Below is a small trained network, with its code and all its weights. Each question gives an input and a class and asks what happens when units are switched off, that is, made to give their printed mean instead of their output.

import numpy as np


def w(rows, s, z=0):
    codes = np.array(rows[::2]) - 128.0
    scale = np.full(codes.shape[1], s)
    scale[-1] = z or s
    return codes * scale


def f(y):
    return y / 2 * (1 + np.tanh(0.7978845608 * (y + 0.044715 * y**3)))


def log_softmax(a):
    a = a - a.max(-1, keepdims=True)
    return a - np.log(np.exp(a).sum(-1, keepdims=True))


def net(x, mask):
    res = np.array(x, float).reshape(1, 5) / 4 @ E
    y = f(res @ A[0][:, :-1].T + A[0][:, -1])
    res = res + np.where(mask, y, B[0][:, -1]) @ B[0][:, :-1]
    return log_softmax(res[-1] @ U[:, :-1].T + U[:, -1])


A, B = {}, {}
E = w([
[120,96,196,194,6],'x0',
[94,222,168,203,152],'x1',
[223,164,205,108,130],'x2',
[151,204,57,103,60],'x3',
[44,179,212,2,120],'x4',
],0.0068)
A[0] = w([
[127,34,174,112,173,88],'neuron 0',
[40,145,189,32,128,75],'neuron 1',
[149,149,100,107,188,43],'neuron 2',
[32,94,71,132,123,137],'neuron 3',
[170,208,33,80,34,107],'neuron 4',
[125,129,113,141,103,2],'neuron 5',
[162,120,97,199,151,67],'neuron 6',
[113,178,138,173,130,173],'neuron 7',
[250,151,195,111,151,201],'neuron 8',
[199,140,171,85,129,88],'neuron 9',
[168,106,94,198,167,71],'neuron 10',
[125,45,182,132,188,107],'neuron 11',
[100,94,182,172,184,138],'neuron 12',
[121,100,176,175,12,78],'neuron 13',
[181,58,97,95,114,82],'neuron 14',
[182,47,111,31,74,164],'neuron 15',
[173,108,104,166,140,90],'neuron 16',
[27,133,78,166,130,154],'neuron 17',
[101,195,140,190,147,196],'neuron 18',
[143,176,73,117,226,105],'neuron 19',
[108,171,138,170,148,48],'neuron 20',
[157,138,92,78,204,126],'neuron 21',
[153,204,167,171,158,137],'neuron 22',
],0.012,0.0037)
B[0] = w([
[161,153,131,136,185,197],'neuron 0',
[213,167,73,152,46,248],'neuron 1',
[136,142,167,216,102,159],'neuron 2',
[109,43,101,180,131,204],'neuron 3',
[220,114,146,112,233,252],'neuron 4',
[158,130,140,200,126,118],'neuron 5',
[165,153,98,116,72,197],'neuron 6',
[94,169,128,85,144,182],'neuron 7',
[109,9,78,139,128,242],'neuron 8',
[138,101,82,226,125,169],'neuron 9',
[178,150,97,116,74,208],'neuron 10',
[173,125,148,119,184,204],'neuron 11',
[158,147,142,108,186,195],'neuron 12',
[109,119,254,166,78,253],'neuron 13',
[97,214,91,165,128,187],'neuron 14',
[24,214,104,111,157,241],'neuron 15',
[156,143,103,128,87,179],'neuron 16',
[112,70,86,171,152,209],'neuron 17',
[78,196,110,71,160,213],'neuron 18',
[107,125,224,145,85,221],'neuron 19',
[125,184,108,202,159,146],'neuron 20',
[92,119,208,130,90,201],'neuron 21',
[83,155,83,178,161,199],'neuron 22',
],0.027,0.0072)
U = w([
[184,178,102,112,11,136],'0',
[82,135,254,146,66,63],'1',
[39,197,116,120,137,253],'2',
[190,134,176,104,198,122],'3',
[67,47,95,153,103,120],'4',
[71,114,116,66,109,186],'5',
[110,97,146,41,71,31],'6',
[105,86,144,30,65,33],'7',
],0.0098,0.0043)

Each question gives the input, the list of numbers given to net, and the class t.
The units are the neurons (one row each of A and B). Each row of codes is followed by its name. A weight is (code - 128) times the scale printed after its matrix; where a second scale follows, it is the last column's (A, B and U).
mask holds one flag per neuron, in row order. A switched-off neuron (its flag False) gives its mean, the last column of its row in B, instead of its output. The means were averaged over made-up inputs and are rounded, as every weight is.
A unit's drop is (log p(t) with every unit on - log p(t) with that unit switched off) / (log p(t) with every unit on - log p(t) with every unit switched off).
unit that matters most: the unit with the biggest drop
top k neurons: the k neurons with the biggest drops, biggest first
drop when u is switched off: that unit's drop, to one decimal
input [4,-4,-6,4,-1], class 4: unit that matters most : neuron 3
input [1,7,7,7,-1], class 2: top 2 neurons : neuron 22; neuron 18
input [-1,3,-4,-4,-3], class 3: top 3 neurons : neuron 15; neuron 8; neuron 12
input [-7,7,-2,-5,-6], class 1: top 3 neurons : neuron 19; neuron 1; neuron 21
input [0,2,-8,-8,1], class 3: top 3 neurons : neuron 12; neuron 11; neuron 8
input [5,-5,3,1,-3], class 1: top 4 neurons : neuron 13; neuron 18; neuron 22; neuron 7
input [8,4,-7,0,8], class 0: top 2 neurons : neuron 1; neuron 19
input [1,2,3,0,1], class 5: top 3 neurons : neuron 3; neuron 17; neuron 15
input [6,8,-3,2,-4], class 2: top 2 neurons : neuron 18; neuron 19
input [-4,3,-1,2,2], class 1: top 2 neurons : neuron 15; neuron 19
input [5,7,-6,0,7], class 0: top 2 neurons : neuron 1; neuron 15
input [1,3,2,-4,5], class 0: top 2 neurons : neuron 1; neuron 4
input [-7,3,2,8,-6], class 3: top 3 neurons : neuron 4; neuron 13; neuron 1
input [2,2,2,-2,0], class 5: unit that matters most : neuron 4
input [2,6,7,6,-2], class 4: top 3 neurons : neuron 8; neuron 15; neuron 22
input [5,7,3,-1,6], class 2: drop when neuron 16 is switched off : 0.3
input [5,-6,-6,7,-4], class 3: drop when neuron 4 is switched off : 2.9
input [-4,-4,0,6,5], class 3: drop when neuron 13 is switched off : 0.3
